Below is a small trained network, with its code and all its weights. Each question gives an input and a target symbol and asks what happens when units are switched off, that is, made to give their printed mean instead of their output.

import numpy as np


def w(rows, s, z=0):
    codes = np.array(rows[::2]) - 128.0
    scale = np.full(codes.shape[1], s)
    scale[-1] = z or s
    return codes * scale


def f(y):
    return np.maximum(y, 0)


def softmax(a):
    e = np.exp(a - a.max(-1, keepdims=True))
    return e / e.sum(-1, keepdims=True)


def log_softmax(a):
    a = a - a.max(-1, keepdims=True)
    return a - np.log(np.exp(a).sum(-1, keepdims=True))


def net(x, mask):
    ids = ['ΓΣΩαεζηθμξπτφ'.index(c) for c in x.split()]
    T = len(ids)
    res = E[ids] + P[:T]
    u = 0
    for l in range(2):
        r = res
        for j in range(3):
            rows = slice(3 * j, 3 * j + 3)
            q, k, v = (r @ M[l][rows].T for M in (Q, K, V))
            z = softmax(np.where(np.tri(T) > 0, q @ k.T / 3**0.5, -1e9)) @ v
            o = O[l][rows]
            res = res + np.where(mask[u + j], z, o[:, -1]) @ o[:, :-1]
        u += 3
        y = f(res @ A[l][:, :-1].T + A[l][:, -1])
        res = res + np.where(mask[u : u + 8], y, B[l][:, -1]) @ B[l][:, :-1]
        u += 8
    return log_softmax(res[-1] @ U[:, :-1].T + U[:, -1])


Q, K, V, O, A, B = {}, {}, {}, {}, {}, {}
E = w([
[160,142,125,112,170,126],'Γ',
[153,91,99,117,121,165],'Σ',
[122,152,144,84,82,161],'Ω',
[148,160,100,95,87,162],'α',
[124,64,118,118,109,166],'ε',
[176,194,117,73,134,146],'ζ',
[145,95,81,6,112,62],'η',
[129,155,175,85,146,129],'θ',
[199,165,65,102,133,160],'μ',
[137,76,131,128,161,135],'ξ',
[135,133,169,109,184,112],'π',
[177,89,86,138,176,122],'τ',
[105,106,168,107,135,133],'φ',
],0.02)
P = w([
[92,213,119,197,149,137],'0',
[184,165,175,157,90,120],'1',
[96,151,122,102,212,199],'2',
[190,124,155,85,85,102],'3',
[86,107,103,42,243,210],'4',
[198,94,151,19,99,76],'5',
[120,12,116,36,228,199],'6',
],0.011)
Q[0] = w([
[162,79,100,84,126,102],'L0H1',
[208,105,120,44,134,102],'L0H1',
[87,64,100,108,107,87],'L0H1',
[133,129,134,8,145,142],'L0H2',
[67,115,116,108,173,196],'L0H2',
[29,210,90,200,141,96],'L0H2',
[91,93,58,86,216,207],'L0H3',
[216,62,163,54,95,138],'L0H3',
[118,103,150,193,81,73],'L0H3',
],0.013)
K[0] = w([
[115,87,84,72,85,27],'L0H1',
[70,126,62,20,153,125],'L0H1',
[163,109,145,169,126,160],'L0H1',
[145,42,75,55,108,76],'L0H2',
[208,84,156,90,84,46],'L0H2',
[165,128,149,249,72,138],'L0H2',
[199,97,164,68,37,6],'L0H3',
[78,111,81,23,215,175],'L0H3',
[124,191,142,193,166,212],'L0H3',
],0.011)
V[0] = w([
[60,61,126,76,80,87],'L0H1',
[140,149,60,43,153,93],'L0H1',
[79,151,183,145,152,178],'L0H1',
[243,96,38,146,155,165],'L0H2',
[159,104,68,244,11,252],'L0H2',
[53,2,81,149,79,68],'L0H2',
[239,156,35,190,245,56],'L0H3',
[193,126,3,135,81,145],'L0H3',
[138,10,138,188,232,102],'L0H3',
],0.0083)
O[0] = w([
[127,222,100,129,148,96,135],'L0H1',
[55,62,136,214,86,105,253],'L0H1',
[159,94,102,115,127,144,94],'L0H1',
[86,110,201,224,95,142,235],'L0H2',
[190,84,176,116,108,109,30],'L0H2',
[254,231,145,161,77,111,72],'L0H2',
[20,122,186,71,99,197,148],'L0H3',
[106,155,203,196,63,81,181],'L0H3',
[118,140,165,147,198,244,122],'L0H3',
],0.009,0.0051)
A[0] = w([
[40,143,153,82,162,135,236],'L0N1',
[175,147,32,154,102,142,82],'L0N2',
[82,31,128,63,153,118,18],'L0N3',
[99,92,56,179,124,170,255],'L0N4',
[142,225,19,181,160,1,150],'L0N5',
[97,34,167,122,188,51,51],'L0N6',
[45,118,20,121,117,34,40],'L0N7',
[113,166,211,54,225,69,240],'L0N8',
],0.0067,0.0061)
B[0] = w([
[171,94,139,195,118,159,244],'L0N1',
[100,75,163,105,140,122,140],'L0N2',
[58,254,91,76,76,137,177],'L0N3',
[173,147,154,69,115,85,242],'L0N4',
[98,67,124,100,123,196,185],'L0N5',
[107,194,151,164,91,105,170],'L0N6',
[181,184,177,146,120,144,187],'L0N7',
[161,78,66,166,129,87,182],'L0N8',
],0.0089,0.011)
Q[1] = w([
[126,84,140,233,74,13],'L1H1',
[102,110,206,40,103,118],'L1H1',
[149,137,226,96,118,7],'L1H1',
[254,54,66,181,81,189],'L1H2',
[109,119,93,194,83,98],'L1H2',
[124,151,138,37,46,132],'L1H2',
[188,114,33,131,52,117],'L1H3',
[189,211,192,92,232,132],'L1H3',
[179,148,115,102,118,67],'L1H3',
],0.0079)
K[1] = w([
[189,187,144,67,46,133],'L1H1',
[117,162,123,121,178,194],'L1H1',
[129,47,160,33,130,254],'L1H1',
[100,112,190,42,209,105],'L1H2',
[96,108,136,175,83,69],'L1H2',
[98,228,116,92,89,161],'L1H2',
[166,108,159,11,158,71],'L1H3',
[148,140,168,30,110,240],'L1H3',
[176,222,122,112,28,150],'L1H3',
],0.0089)
V[1] = w([
[182,141,93,167,41,138],'L1H1',
[89,160,173,148,239,48],'L1H1',
[225,171,62,185,11,214],'L1H1',
[111,149,133,176,215,44],'L1H2',
[85,206,143,135,247,73],'L1H2',
[112,24,91,254,182,80],'L1H2',
[136,87,143,139,69,16],'L1H3',
[71,109,67,189,245,129],'L1H3',
[74,67,59,234,146,118],'L1H3',
],0.0066)
O[1] = w([
[115,127,84,96,132,222,177],'L1H1',
[60,195,188,86,135,179,20],'L1H1',
[106,177,125,182,119,24,207],'L1H1',
[157,147,148,147,2,178,30],'L1H2',
[117,189,119,107,132,138,1],'L1H2',
[117,61,91,62,109,171,117],'L1H2',
[158,109,205,75,96,91,162],'L1H3',
[66,79,181,83,222,180,52],'L1H3',
[96,248,212,5,191,132,149],'L1H3',
],0.0057,0.0072)
A[1] = w([
[190,163,106,255,137,252,132],'L1N1',
[103,122,88,104,160,197,1],'L1N2',
[56,125,207,131,79,180,89],'L1N3',
[136,56,141,68,42,57,175],'L1N4',
[125,112,142,183,138,220,10],'L1N5',
[122,68,131,150,126,98,103],'L1N6',
[51,122,173,164,96,46,68],'L1N7',
[136,199,131,207,112,42,40],'L1N8',
],0.0096,0.0087)
B[1] = w([
[168,102,143,37,2,42,190],'L1N1',
[190,126,231,66,106,9,151],'L1N2',
[152,53,60,216,182,97,177],'L1N3',
[91,92,135,120,198,103,247],'L1N4',
[179,97,77,153,56,162,151],'L1N5',
[97,179,215,84,81,28,174],'L1N6',
[204,88,89,82,58,137,199],'L1N7',
[120,91,126,82,107,166,182],'L1N8',
],0.0086,0.015)
U = w([
[107,91,101,167,121,84,5],'Γ',
[125,112,126,138,117,113,60],'Σ',
[132,153,66,145,139,100,224],'Ω',
[62,125,176,61,129,137,149],'α',
[254,173,111,203,131,53,100],'ε',
[63,132,96,119,57,113,94],'ζ',
[73,120,144,82,89,77,2],'η',
[214,89,85,132,196,122,77],'θ',
[61,102,125,165,148,149,243],'μ',
[132,121,95,146,177,39,22],'ξ',
[211,113,181,106,112,190,152],'π',
[93,153,252,206,94,99,250],'τ',
[170,91,128,181,133,141,102],'φ',
],0.0098,0.0089)

Each question gives the input, a string of symbols that net reads in full, and the target symbol t.
The units are the heads (3 rows each of Q, K, V and O) and the neurons (one row each of A and B). Each row of codes is followed by its name. A weight is (code - 128) times the scale printed after its matrix; where a second scale follows, it is the last column's (O, A, B and U).
mask holds one flag per unit, layer by layer, with each layer's heads first. A switched-off unit (its flag False) gives its mean, the last column of its rows in O or B, instead of its output. The means were averaged over made-up inputs and are rounded, as every weight is.
A unit's drop is (log p(t) with every unit on - log p(t) with that unit switched off) / (log p(t) with every unit on - log p(t) with every unit switched off).
The circuit of an input: a set's keep is (log p(t) with only the set's units on - log p(t) with every unit switched off) / (log p(t) with every unit on - log p(t) with every unit switched off). Starting from the 12 units with the biggest drops (on a tie, the unit counted first), units are removed one at a time, each time the one whose removal leaves the highest keep (on an exact tie, the one counted first), for as long as the keep stays at least 0.8.
circuit, biggest first: the units of the circuit, biggest drop first
most important unit: the unit with the biggest drop
k most important neurons: the k neurons with the biggest drops, biggest first
top k neurons in layer l: the k neurons of layer l with the biggest drops, biggest first
which heads matter: for each layer, one digit per head in row order, 1 if its drop is at least 0.15 and else 0, layers parted by /
input Σ Σ φ Ω, target θ: most important unit -> L0H3
input π ξ Σ ζ ε, target ζ: circuit, biggest first -> L0H3, L0N3, L0H2
input α Σ Γ Ω ξ, target ξ: circuit, biggest first -> L0H3, L1N4, L0N1
input Σ Σ ζ Σ ξ Σ ξ, target τ: which heads matter -> 010 / 000
input φ ξ ε Σ η Γ, target ζ: 2 most important neurons -> L0N7, L1N1
input θ Σ ξ ξ ξ τ ε, target φ: circuit, biggest first -> L1N3, L0H3, L1N5, L0N1
input η Ω Σ ξ ξ, target τ: circuit, biggest first -> L0H3, L0H1
input Γ Σ Σ, target τ: circuit, biggest first -> L0H3, L0H2
input ε μ Σ, target Γ: circuit, biggest first -> L1N3, L0H3, L0H2
input Σ Σ ξ Ω, target π: which heads matter -> 101 / 000
input π Σ ε π Γ ξ, target μ: which heads matter -> 001 / 000
input Γ ξ α θ Σ Ω ε, target ξ: circuit, biggest first -> L0H3, L1N4
input Σ Σ Σ Σ ε α, target ε: which heads matter -> 011 / 001
input ζ τ Σ, target φ: most important unit -> L1N3
input ε ε θ θ ε, target Ω: which heads matter -> 011 / 000
input φ φ Σ Σ ε Σ α, target τ: circuit, biggest first -> L0H2, L0H3
input ζ π ε φ, target ε: circuit, biggest first -> L0H3, L0H2
input ξ ζ Σ, target ζ: top 2 neurons in layer 1 -> L1N7, L1N8
input ξ Ω Σ, target ξ: circuit, biggest first -> L0H3, L1N4, L0H2, L0N1
input Σ α φ π Σ, target α: most important unit -> L0N3
input ζ π ξ, target α: which heads matter -> 011 / 100
input θ α Σ η, target ζ: 2 most important neurons -> L1N8, L1N7
input π ε ε, target ε: which heads matter -> 111 / 000
input φ ε ξ Σ ε, target τ: which heads matter -> 011 / 000
input θ θ α, target Ω: 2 most important neurons -> L0N3, L0N7
input Σ Γ τ Ω ξ ξ α, target π: circuit, biggest first -> L0H3, L1N4
input π φ θ μ φ ξ, target θ: circuit, biggest first -> L0H3
input Ω Σ ξ Σ θ, target τ: which heads matter -> 010 / 000
input ζ Σ φ Γ ξ π ε, target α: 2 most important neurons -> L0N3, L1N2
input θ φ π ε Σ ξ Σ, target π: which heads matter -> 011 / 000
